Here is a tiny trained network, its code and every weight. The questions are about switching its units off for an input and a class, where a switched-off unit gives its printed mean instead of its output.

import numpy as np


def w(rows, s, z=0):
    codes = np.array(rows[::2]) - 128.0
    scale = np.full(codes.shape[1], s)
    scale[-1] = z or s
    return codes * scale


def norm(h):
    return h / np.sqrt((h * h).mean(-1, keepdims=True) + 1e-5)


def f(y):
    return y / 2 * (1 + np.tanh(0.7978845608 * (y + 0.044715 * y**3)))


def log_softmax(a):
    a = a - a.max(-1, keepdims=True)
    return a - np.log(np.exp(a).sum(-1, keepdims=True))


def net(x, mask):
    res = np.array(x, float).reshape(1, 4) / 4 @ E
    u = 0
    for l in range(3):
        y = f(norm(res) @ A[l][:, :-1].T + A[l][:, -1])
        res = res + np.where(mask[u : u + 13], y, B[l][:, -1]) @ B[l][:, :-1]
        u += 13
    return log_softmax(norm(res)[-1] @ U[:, :-1].T + U[:, -1])


A, B = {}, {}
E = w([
[68,107,169,144],'x0',
[75,171,138,68],'x1',
[128,3,96,126],'x2',
[193,76,166,128],'x3',
],0.0046)
A[0] = w([
[153,251,138,84,77],'L0N0',
[115,89,142,36,146],'L0N1',
[102,150,124,128,43],'L0N2',
[16,138,37,69,120],'L0N3',
[62,138,139,62,54],'L0N4',
[53,77,237,198,217],'L0N5',
[106,139,142,133,57],'L0N6',
[88,97,21,52,14],'L0N7',
[133,143,254,69,81],'L0N8',
[100,76,111,124,3],'L0N9',
[55,39,17,147,121],'L0N10',
[16,31,172,148,90],'L0N11',
[116,142,199,147,73],'L0N12',
],0.0053,0.0019)
B[0] = w([
[150,73,99,58,216],'L0N0',
[185,192,137,143,160],'L0N1',
[3,141,146,58,109],'L0N2',
[22,166,223,204,212],'L0N3',
[85,106,119,181,144],'L0N4',
[175,153,52,68,253],'L0N5',
[106,164,137,93,110],'L0N6',
[121,194,244,38,145],'L0N7',
[174,208,120,91,163],'L0N8',
[160,157,177,92,108],'L0N9',
[200,143,224,129,216],'L0N10',
[223,93,55,220,209],'L0N11',
[159,162,130,51,134],'L0N12',
],0.0037,0.0024)
A[1] = w([
[100,113,90,95,73],'L1N0',
[1,157,113,112,122],'L1N1',
[158,184,204,122,59],'L1N2',
[81,33,33,115,138],'L1N3',
[109,122,154,115,121],'L1N4',
[126,108,72,79,61],'L1N5',
[136,176,92,125,254],'L1N6',
[61,126,155,131,110],'L1N7',
[156,203,132,75,135],'L1N8',
[58,135,173,98,106],'L1N9',
[67,80,165,137,203],'L1N10',
[155,72,206,70,187],'L1N11',
[101,254,148,172,74],'L1N12',
],0.0058,0.0017)
B[1] = w([
[101,161,203,153,101],'L1N0',
[170,180,121,165,226],'L1N1',
[121,93,126,53,155],'L1N2',
[198,136,175,123,144],'L1N3',
[184,197,124,152,123],'L1N4',
[101,164,241,74,107],'L1N5',
[201,73,169,138,213],'L1N6',
[112,168,73,183,138],'L1N7',
[153,68,158,2,209],'L1N8',
[158,184,110,193,158],'L1N9',
[157,146,27,210,151],'L1N10',
[104,249,53,188,193],'L1N11',
[137,72,141,99,251],'L1N12',
],0.0041,0.0024)
A[2] = w([
[226,170,49,2,195],'L2N0',
[148,7,14,209,193],'L2N1',
[150,28,67,187,115],'L2N2',
[225,43,78,208,123],'L2N3',
[157,11,82,131,40],'L2N4',
[82,107,136,172,34],'L2N5',
[174,111,101,188,168],'L2N6',
[99,82,204,176,114],'L2N7',
[141,12,92,180,41],'L2N8',
[109,71,152,202,255],'L2N9',
[34,137,169,124,217],'L2N10',
[83,122,113,84,110],'L2N11',
[128,136,62,213,58],'L2N12',
],0.0065,0.0022)
B[2] = w([
[149,87,239,91,247],'L2N0',
[253,128,112,200,241],'L2N1',
[181,101,96,186,196],'L2N2',
[154,118,19,226,255],'L2N3',
[131,156,66,211,177],'L2N4',
[147,156,124,77,114],'L2N5',
[177,116,98,192,180],'L2N6',
[159,125,97,93,123],'L2N7',
[183,93,108,189,178],'L2N8',
[200,110,107,105,171],'L2N9',
[164,182,54,196,143],'L2N10',
[133,134,168,161,121],'L2N11',
[172,136,158,93,147],'L2N12',
],0.0059)
U = w([
[225,64,71,173,254],'0',
[56,237,119,100,93],'1',
[130,90,215,2,247],'2',
[55,36,78,54,2],'3',
],0.0062,0.0035)

Each question gives the input, the list of numbers given to net, and the class t.
The units are the neurons (one row each of A and B). Each row of codes is followed by its name. A weight is (code - 128) times the scale printed after its matrix; where a second scale follows, it is the last column's (A, B and U).
mask holds one flag per neuron, layer by layer. A switched-off neuron (its flag False) gives its mean, the last column of its row in B, instead of its output. The means were averaged over made-up inputs and are rounded, as every weight is.
A unit's drop is (log p(t) with every unit on - log p(t) with that unit switched off) / (log p(t) with every unit on - log p(t) with every unit switched off).
most important unit: the unit with the biggest drop
top k neurons: the k neurons with the biggest drops, biggest first
top k neurons in layer l: the k neurons of layer l with the biggest drops, biggest first
drop of u: that unit's drop, to one decimal
input [-1,-1,-3,-3], class 2: most important unit => L0N0
input [-8,4,8,1], class 2: top 3 neurons in layer 2 => L2N0, L2N10, L2N1
input [-7,4,0,-7], class 1: top 2 neurons => L0N3, L0N5
input [-8,8,8,-6], class 1: top 2 neurons => L0N3, L0N7
input [8,7,1,8], class 2: top 2 neurons => L0N8, L0N5
input [-3,1,6,-5], class 1: top 4 neurons in layer 0 => L0N7, L0N10, L0N3, L0N9
input [4,4,0,-1], class 1: top 3 neurons in layer 0 => L0N3, L0N8, L0N2
input [-2,7,6,2], class 2: top 2 neurons => L0N7, L2N3
input [-3,4,6,-4], class 1: top 3 neurons => L0N7, L0N3, L2N1
input [5,7,-1,1], class 1: top 2 neurons in layer 0 => L0N3, L0N4
input [0,5,0,-5], class 1: drop of L2N1 => 0.1
input [-2,7,8,-7], class 1: drop of L0N7 => 0.5
input [8,0,-6,-5], class 1: drop of L2N1 => 0.1
input [5,1,-5,6], class 2: drop of L2N2 => 0.0
input [-3,6,0,-6], class 1: top neuron => L0N3
